Here is a tiny trained network, its code and every weight. The questions are about switching its units off for an input and a class, where a switched-off unit gives its printed mean instead of its output.

import numpy as np


def w(rows, s, z=0):
    codes = np.array(rows[::2]) - 128.0
    scale = np.full(codes.shape[1], s)
    scale[-1] = z or s
    return codes * scale


def norm(h):
    return h / np.sqrt((h * h).mean(-1, keepdims=True) + 1e-5)


def f(y):
    return y / 2 * (1 + np.tanh(0.7978845608 * (y + 0.044715 * y**3)))


def log_softmax(a):
    a = a - a.max(-1, keepdims=True)
    return a - np.log(np.exp(a).sum(-1, keepdims=True))


def net(x, mask):
    res = np.array(x, float).reshape(1, 4) / 4 @ E
    u = 0
    for l in range(2):
        y = f(norm(res) @ A[l][:, :-1].T + A[l][:, -1])
        res = res + np.where(mask[u : u + 10], y, B[l][:, -1]) @ B[l][:, :-1]
        u += 10
    return log_softmax(norm(res)[-1] @ U[:, :-1].T + U[:, -1])


A, B = {}, {}
E = w([
[187,168,251,196,214,90,116],'x0',
[53,157,116,200,167,161,198],'x1',
[137,99,69,141,171,17,162],'x2',
[133,134,140,218,1,81,113],'x3',
],0.0026)
A[0] = w([
[153,149,113,143,130,115,164,53],'0.n0',
[208,137,106,81,119,98,46,66],'0.n1',
[131,182,135,115,106,244,63,50],'0.n2',
[93,62,110,124,166,2,203,99],'0.n3',
[148,47,132,119,179,132,181,67],'0.n4',
[227,97,169,44,90,110,115,5],'0.n5',
[155,62,96,162,175,95,106,84],'0.n6',
[118,98,151,115,180,142,113,85],'0.n7',
[124,155,214,119,83,249,137,81],'0.n8',
[89,122,133,188,111,116,92,117],'0.n9',
],0.0042,0.0028)
B[0] = w([
[109,123,119,166,188,96,107,78],'0.n0',
[82,70,124,193,141,165,120,166],'0.n1',
[51,148,172,88,128,68,115,163],'0.n2',
[19,148,188,102,100,105,33,247],'0.n3',
[127,186,96,153,126,118,97,114],'0.n4',
[123,45,88,198,201,171,42,142],'0.n5',
[104,154,158,111,125,97,127,130],'0.n6',
[160,173,88,120,127,156,124,112],'0.n7',
[3,174,172,96,113,19,52,205],'0.n8',
[189,121,72,150,144,165,130,146],'0.n9',
],0.0039,0.0015)
A[1] = w([
[193,165,227,147,164,115,78,94],'1.n0',
[201,206,180,179,168,99,141,149],'1.n1',
[65,108,61,94,64,119,179,86],'1.n2',
[110,116,150,192,53,76,121,161],'1.n3',
[116,90,63,44,58,172,129,96],'1.n4',
[128,116,133,31,213,149,164,163],'1.n5',
[217,102,143,69,89,119,67,126],'1.n6',
[37,172,128,202,149,166,236,105],'1.n7',
[191,140,125,182,37,112,166,5],'1.n8',
[129,108,75,124,163,1,156,51],'1.n9',
],0.0052,0.0015)
B[1] = w([
[102,102,99,109,99,90,209,235],'1.n0',
[141,86,92,65,80,147,184,224],'1.n1',
[182,129,169,113,143,118,169,234],'1.n2',
[139,195,99,85,191,185,111,243],'1.n3',
[141,118,179,151,164,71,198,251],'1.n4',
[182,225,82,220,42,162,89,221],'1.n5',
[81,92,102,190,203,149,125,191],'1.n6',
[163,13,119,134,161,102,37,226],'1.n7',
[160,216,79,148,162,178,103,157],'1.n8',
[37,176,254,90,60,230,82,173],'1.n9',
],0.0055,0.0026)
U = w([
[146,114,138,100,114,103,249,254],'0',
[29,182,184,92,107,125,69,172],'1',
[173,231,65,168,125,177,100,62],'2',
[118,30,110,167,176,130,64,9],'3',
],0.015,0.00091)

Each question gives the input, the list of numbers given to net, and the class t.
The units are the neurons (one row each of A and B). Each row of codes is followed by its name. A weight is (code - 128) times the scale printed after its matrix; where a second scale follows, it is the last column's (A, B and U).
mask holds one flag per neuron, layer by layer. A switched-off neuron (its flag False) gives its mean, the last column of its row in B, instead of its output. The means were averaged over made-up inputs and are rounded, as every weight is.
A unit's drop is (log p(t) with every unit on - log p(t) with that unit switched off) / (log p(t) with every unit on - log p(t) with every unit switched off).
The circuit of an input: a set's keep is (log p(t) with only the set's units on - log p(t) with every unit switched off) / (log p(t) with every unit on - log p(t) with every unit switched off). Starting from the 12 units with the biggest drops (on a tie, the unit counted first), units are removed one at a time, each time the one whose removal leaves the highest keep (on an exact tie, the one counted first), for as long as the keep stays at least 0.8.
circuit, biggest first: the units of the circuit, biggest drop first
unit that matters most: the unit with the biggest drop
top k neurons: the k neurons with the biggest drops, biggest first
top k neurons in layer l: the k neurons of layer l with the biggest drops, biggest first
drop of u: that unit's drop, to one decimal
input [8,1,-2,6], class 0: unit that matters most -> 1.n0
input [-7,-6,-7,6], class 0: top 3 neurons -> 1.n4; 0.n3; 1.n9
input [2,-6,2,4], class 3: top 3 neurons -> 0.n5; 1.n5; 1.n6
input [5,3,4,6], class 2: top 3 neurons in layer 1 -> 1.n8; 1.n3; 1.n4
input [-6,-6,-1,-4], class 0: top 2 neurons -> 1.n4; 1.n7
input [-5,-1,7,0], class 1: top 2 neurons -> 1.n9; 0.n3
input [3,7,4,-7], class 2: top 2 neurons -> 1.n5; 0.n1
input [-5,6,2,-5], class 3: top 3 neurons -> 1.n7; 1.n3; 1.n0
input [-4,-5,5,1], class 1: top 3 neurons in layer 1 -> 1.n9; 1.n7; 1.n0
input [-5,-3,2,-6], class 2: top 2 neurons -> 1.n5; 1.n0
input [7,-7,-5,4], class 0: top 4 neurons -> 1.n0; 1.n7; 1.n1; 0.n3
input [-6,7,4,6], class 3: top 4 neurons -> 1.n7; 1.n5; 1.n0; 1.n1
input [-6,-4,-4,-8], class 2: top 3 neurons -> 1.n5; 1.n0; 1.n1
input [-6,-7,8,8], class 1: top 4 neurons -> 1.n9; 1.n5; 0.n3; 1.n7
input [7,-3,-5,-2], class 0: circuit, biggest first -> 1.n0
input [-7,-6,-5,3], class 0: top 2 neurons in layer 1 -> 1.n4; 1.n7
input [-5,6,5,7], class 2: top 3 neurons -> 1.n8; 1.n3; 0.n8
input [5,-1,1,5], class 0: top 3 neurons -> 1.n1; 1.n0; 1.n5
input [-8,-1,-8,1], class 0: top 2 neurons -> 1.n4; 0.n3
input [1,7,-4,-3], class 3: circuit, biggest first -> 1.n7
input [-6,1,0,-8], class 2: top 3 neurons in layer 1 -> 1.n5; 1.n0; 1.n1
input [-7,-2,-6,-1], class 0: top 2 neurons in layer 1 -> 1.n4; 1.n9
input [4,-8,-2,5], class 3: top 2 neurons in layer 1 -> 1.n5; 1.n6
input [0,4,4,2], class 1: top 2 neurons in layer 0 -> 0.n3; 0.n1
input [3,-6,7,-5], class 1: top 2 neurons in layer 1 -> 1.n9; 1.n7
input [-1,7,2,-4], class 3: drop of 1.n7 -> 2.7
input [6,-1,7,2], class 1: drop of 1.n2 -> 0.2
input [1,5,-1,-1], class 3: unit that matters most -> 1.n7
